Here is a tiny trained network, its code and every weight. The questions are about switching its units off for an input and a class, where a switched-off unit gives its printed mean instead of its output.

import numpy as np


def w(rows, s, z=0):
    codes = np.array(rows[::2]) - 128.0
    scale = np.full(codes.shape[1], s)
    scale[-1] = z or s
    return codes * scale


def norm(h):
    return h / np.sqrt((h * h).mean(-1, keepdims=True) + 1e-5)


def f(y):
    return np.maximum(y, 0)


def log_softmax(a):
    a = a - a.max(-1, keepdims=True)
    return a - np.log(np.exp(a).sum(-1, keepdims=True))


def net(x, mask):
    res = np.array(x, float).reshape(1, 3) / 4 @ E
    u = 0
    for l in range(2):
        y = f(norm(res) @ A[l][:, :-1].T + A[l][:, -1])
        res = res + np.where(mask[u : u + 5], y, B[l][:, -1]) @ B[l][:, :-1]
        u += 5
    return log_softmax(norm(res)[-1] @ U[:, :-1].T + U[:, -1])


A, B = {}, {}
E = w([
[178,98,98,168,164,110],'x0',
[170,255,85,155,131,47],'x1',
[172,144,142,94,162,166],'x2',
],0.007)
A[0] = w([
[25,119,81,201,79,52,24],'L0N0',
[65,229,154,59,85,143,21],'L0N1',
[173,189,116,14,178,178,1],'L0N2',
[199,74,77,238,149,94,14],'L0N3',
[12,159,127,88,56,150,53],'L0N4',
],0.011,0.0035)
B[0] = w([
[144,145,199,243,40,80,249],'L0N0',
[178,122,59,105,253,70,238],'L0N1',
[174,136,176,229,85,127,216],'L0N2',
[172,88,52,78,221,55,253],'L0N3',
[168,68,61,128,181,49,247],'L0N4',
],0.013,0.0057)
A[1] = w([
[118,202,75,157,130,95,143],'L1N0',
[126,252,105,94,127,105,125],'L1N1',
[214,173,141,154,126,196,9],'L1N2',
[163,159,110,59,164,119,102],'L1N3',
[122,112,93,125,126,67,250],'L1N4',
],0.017,0.0024)
B[1] = w([
[63,39,172,81,133,211,207],'L1N0',
[159,9,100,81,91,205,165],'L1N1',
[82,169,149,171,55,34,165],'L1N2',
[90,163,141,170,127,75,185],'L1N3',
[133,217,156,100,117,194,254],'L1N4',
],0.012,0.013)
U = w([
[181,128,84,103,245,79,177],'0',
[144,125,196,234,53,66,102],'1',
[82,69,132,67,103,246,217],'2',
[105,207,163,143,167,138,199],'3',
[26,174,32,127,87,143,2],'4',
[30,172,87,120,116,133,16],'5',
],0.011,0.0056)

Each question gives the input, the list of numbers given to net, and the class t.
The units are the neurons (one row each of A and B). Each row of codes is followed by its name. A weight is (code - 128) times the scale printed after its matrix; where a second scale follows, it is the last column's (A, B and U).
mask holds one flag per neuron, layer by layer. A switched-off neuron (its flag False) gives its mean, the last column of its row in B, instead of its output. The means were averaged over made-up inputs and are rounded, as every weight is.
A unit's drop is (log p(t) with every unit on - log p(t) with that unit switched off) / (log p(t) with every unit on - log p(t) with every unit switched off).
most important unit: the unit with the biggest drop
k most important neurons: the k neurons with the biggest drops, biggest first
top k neurons in layer l: the k neurons of layer l with the biggest drops, biggest first
drop when u is switched off: that unit's drop, to one decimal
input [5,6,5], class 2: 3 most important neurons => (L1N0, L1N1, L0N4)
input [-4,-1,-2], class 0: most important unit => L0N4
input [-1,8,7], class 2: 3 most important neurons => (L1N1, L1N0, L0N0)
input [-5,3,7], class 1: 2 most important neurons => (L0N2, L1N2)
input [4,-7,8], class 1: top 2 neurons in layer 0 => (L0N3, L0N4)
input [-1,5,5], class 1: 3 most important neurons => (L0N2, L1N2, L1N4)
input [0,7,8], class 1: 3 most important neurons => (L0N2, L1N2, L1N4)
input [-4,3,-4], class 0: top 3 neurons in layer 1 => (L1N2, L1N3, L1N0)
input [2,6,-5], class 2: 3 most important neurons => (L1N0, L0N2, L0N4)
input [4,6,-2], class 2: 3 most important neurons => (L0N4, L1N0, L0N1)
input [-1,8,5], class 2: 3 most important neurons => (L1N1, L1N0, L0N0)
input [3,1,4], class 1: 3 most important neurons => (L0N2, L0N4, L0N1)
input [-6,-6,1], class 0: 2 most important neurons => (L1N0, L0N4)
input [-4,7,1], class 2: most important unit => L1N1
input [3,2,3], class 3: top 2 neurons in layer 1 => (L1N1, L1N3)
input [-7,-6,6], class 0: top 2 neurons in layer 0 => (L0N0, L0N4)
input [7,8,-4], class 2: top 2 neurons in layer 1 => (L1N0, L1N1)
input [6,7,6], class 2: top 2 neurons in layer 0 => (L0N4, L0N1)
input [-8,-2,-3], class 0: drop when L0N4 is switched off => 0.2
input [-4,0,6], class 1: drop when L0N2 is switched off => 1.9
